Here is a tiny trained network, its code and every weight. The questions are about switching its units off for an input and a target symbol, where a switched-off unit gives its printed mean instead of its output.

import numpy as np


def w(rows, s, z=0):
    codes = np.array(rows[::2]) - 128.0
    scale = np.full(codes.shape[1], s)
    scale[-1] = z or s
    return codes * scale


def f(y):
    return y / 2 * (1 + np.tanh(0.7978845608 * (y + 0.044715 * y**3)))


def softmax(a):
    e = np.exp(a - a.max(-1, keepdims=True))
    return e / e.sum(-1, keepdims=True)


def log_softmax(a):
    a = a - a.max(-1, keepdims=True)
    return a - np.log(np.exp(a).sum(-1, keepdims=True))


def net(x, mask):
    ids = ['αγδεζηθλμξπστφω'.index(c) for c in x.split()]
    T = len(ids)
    res = E[ids] + P[:T]
    r = res
    for j in range(2):
        rows = slice(4 * j, 4 * j + 4)
        q, k, v = (r @ M[0][rows].T for M in (Q, K, V))
        z = softmax(np.where(np.tri(T) > 0, q @ k.T / 4**0.5, -1e9)) @ v
        o = O[0][rows]
        res = res + np.where(mask[j], z, o[:, -1]) @ o[:, :-1]
    y = f(res @ A[0][:, :-1].T + A[0][:, -1])
    res = res + np.where(mask[2:26], y, B[0][:, -1]) @ B[0][:, :-1]
    return log_softmax(res[-1] @ U[:, :-1].T + U[:, -1])


Q, K, V, O, A, B = {}, {}, {}, {}, {}, {}
E = w([
[114,130,188],'α',
[98,131,163],'γ',
[125,82,148],'δ',
[108,68,142],'ε',
[169,86,102],'ζ',
[152,253,132],'η',
[141,137,194],'θ',
[57,136,75],'λ',
[100,131,166],'μ',
[100,132,166],'ξ',
[106,71,135],'π',
[110,139,120],'σ',
[116,72,144],'τ',
[100,127,169],'φ',
[150,205,98],'ω',
],0.019)
P = w([
[3,28,132],'0',
[101,55,148],'1',
[124,80,146],'2',
[141,99,147],'3',
[139,119,128],'4',
[155,140,130],'5',
[144,154,119],'6',
[141,165,108],'7',
[139,184,108],'8',
[141,191,105],'9',
],0.0057)
Q[0] = w([
[151,66,156],'H1',
[108,113,176],'H1',
[123,144,176],'H1',
[119,174,169],'H1',
[92,97,253],'H2',
[142,156,89],'H2',
[138,93,136],'H2',
[146,108,75],'H2',
],0.013)
K[0] = w([
[108,30,102],'H1',
[2,98,209],'H1',
[77,175,116],'H1',
[108,201,138],'H1',
[65,101,234],'H2',
[173,137,90],'H2',
[110,155,123],'H2',
[121,167,9],'H2',
],0.0084)
V[0] = w([
[175,121,2],'H1',
[175,145,25],'H1',
[183,119,16],'H1',
[95,124,135],'H1',
[88,159,97],'H2',
[122,88,112],'H2',
[128,95,143],'H2',
[205,100,147],'H2',
],0.0065)
O[0] = w([
[198,188,2,81],'H1',
[197,136,30,9],'H1',
[199,203,18,96],'H1',
[123,125,151,147],'H1',
[99,76,119,7],'H2',
[110,189,152,253],'H2',
[116,164,152,252],'H2',
[157,186,84,221],'H2',
],0.0047,0.0011)
A[0] = w([
[127,132,134,221],'N1',
[119,134,127,61],'N2',
[83,94,139,93],'N3',
[172,129,135,95],'N4',
[139,63,79,100],'N5',
[134,118,124,137],'N6',
[151,154,98,88],'N7',
[208,164,48,83],'N8',
[125,135,167,14],'N9',
[95,145,61,116],'N10',
[156,127,173,68],'N11',
[207,183,42,80],'N12',
[152,136,172,112],'N13',
[147,116,206,114],'N14',
[120,65,110,173],'N15',
[153,48,94,92],'N16',
[119,66,111,194],'N17',
[66,33,108,117],'N18',
[92,132,65,134],'N19',
[113,45,118,163],'N20',
[127,68,78,98],'N21',
[129,119,147,34],'N22',
[101,248,106,10],'N23',
[105,159,180,2],'N24',
],0.013,0.0051)
B[0] = w([
[160,83,99,187],'N1',
[114,150,145,104],'N2',
[116,125,85,168],'N3',
[89,132,122,132],'N4',
[108,194,227,178],'N5',
[137,117,143,137],'N6',
[99,154,101,141],'N7',
[79,66,97,250],'N8',
[69,202,146,120],'N9',
[120,251,91,139],'N10',
[116,140,123,128],'N11',
[68,71,70,254],'N12',
[86,127,108,142],'N13',
[102,129,88,205],'N14',
[187,148,175,207],'N15',
[134,143,210,189],'N16',
[191,123,167,222],'N17',
[152,211,76,219],'N18',
[116,254,99,139],'N19',
[181,177,161,230],'N20',
[122,180,181,165],'N21',
[85,199,165,110],'N22',
[238,122,247,153],'N23',
[78,168,154,139],'N24',
],0.0081,0.0055)
U = w([
[96,8,145,254],'α',
[136,153,108,95],'γ',
[219,15,147,180],'δ',
[64,173,171,74],'ε',
[129,220,91,102],'ζ',
[116,134,136,36],'η',
[129,150,124,42],'θ',
[121,124,127,37],'λ',
[133,143,125,36],'μ',
[112,96,7,214],'ξ',
[86,118,147,100],'π',
[120,156,129,52],'σ',
[105,156,139,60],'τ',
[254,194,200,197],'φ',
[105,123,139,57],'ω',
],0.0093,0.0051)

Each question gives the input, a string of symbols that net reads in full, and the target symbol t.
The units are the heads (4 rows each of Q, K, V and O) and the neurons (one row each of A and B). Each row of codes is followed by its name. A weight is (code - 128) times the scale printed after its matrix; where a second scale follows, it is the last column's (O, A, B and U).
mask holds one flag per unit, heads first, then neurons. A switched-off unit (its flag False) gives its mean, the last column of its rows in O or B, instead of its output. The means were averaged over made-up inputs and are rounded, as every weight is.
A unit's drop is (log p(t) with every unit on - log p(t) with that unit switched off) / (log p(t) with every unit on - log p(t) with every unit switched off).
The circuit of an input: a set's keep is (log p(t) with only the set's units on - log p(t) with every unit switched off) / (log p(t) with every unit on - log p(t) with every unit switched off). Starting from the 12 units with the biggest drops (on a tie, the unit counted first), units are removed one at a time, each time the one whose removal leaves the highest keep (on an exact tie, the one counted first), for as long as the keep stays at least 0.8.
units of the circuit, in order: the units of the circuit, biggest drop first
k most important neurons: the k neurons with the biggest drops, biggest first
which heads matter: for each layer, one digit per head in row order, 1 if its drop is at least 0.15 and else 0, layers parted by /
drop when u is switched off: that unit's drop, to one decimal
input α γ γ δ, target φ: units of the circuit, in order	(N12, N8)
input ζ ε ζ λ ω, target ξ: units of the circuit, in order	(H1, N12)
input α ξ γ ε, target φ: 2 most important neurons	(N20, N18)
input α ε α, target ε: units of the circuit, in order	(H1, N24, N9)
input δ ζ σ ε α ζ ζ δ π, target φ: units of the circuit, in order	(N12, N8)
input α φ ζ, target φ: which heads matter	00
input α ζ α α, target ε: which heads matter	10
input η ζ ω, target ξ: units of the circuit, in order	(H1, N12, N8)
input ζ ζ ζ α ζ ζ φ ζ, target ξ: 2 most important neurons	(N12, N8)
input δ ζ ζ ζ τ ζ ζ, target ξ: which heads matter	11
input λ δ δ σ φ δ ε ζ ω τ, target φ: which heads matter	00
input φ γ μ π ζ, target φ: 2 most important neurons	(N12, N8)
input α ζ δ ζ δ ε, target φ: 2 most important neurons	(N12, N8)
input α ζ δ, target φ: drop when N8 is switched off	0.2
input σ π δ ω ζ λ, target ζ: drop when H1 is switched off	0.1
input α ζ ζ σ γ η ζ π, target φ: drop when N12 is switched off	0.2
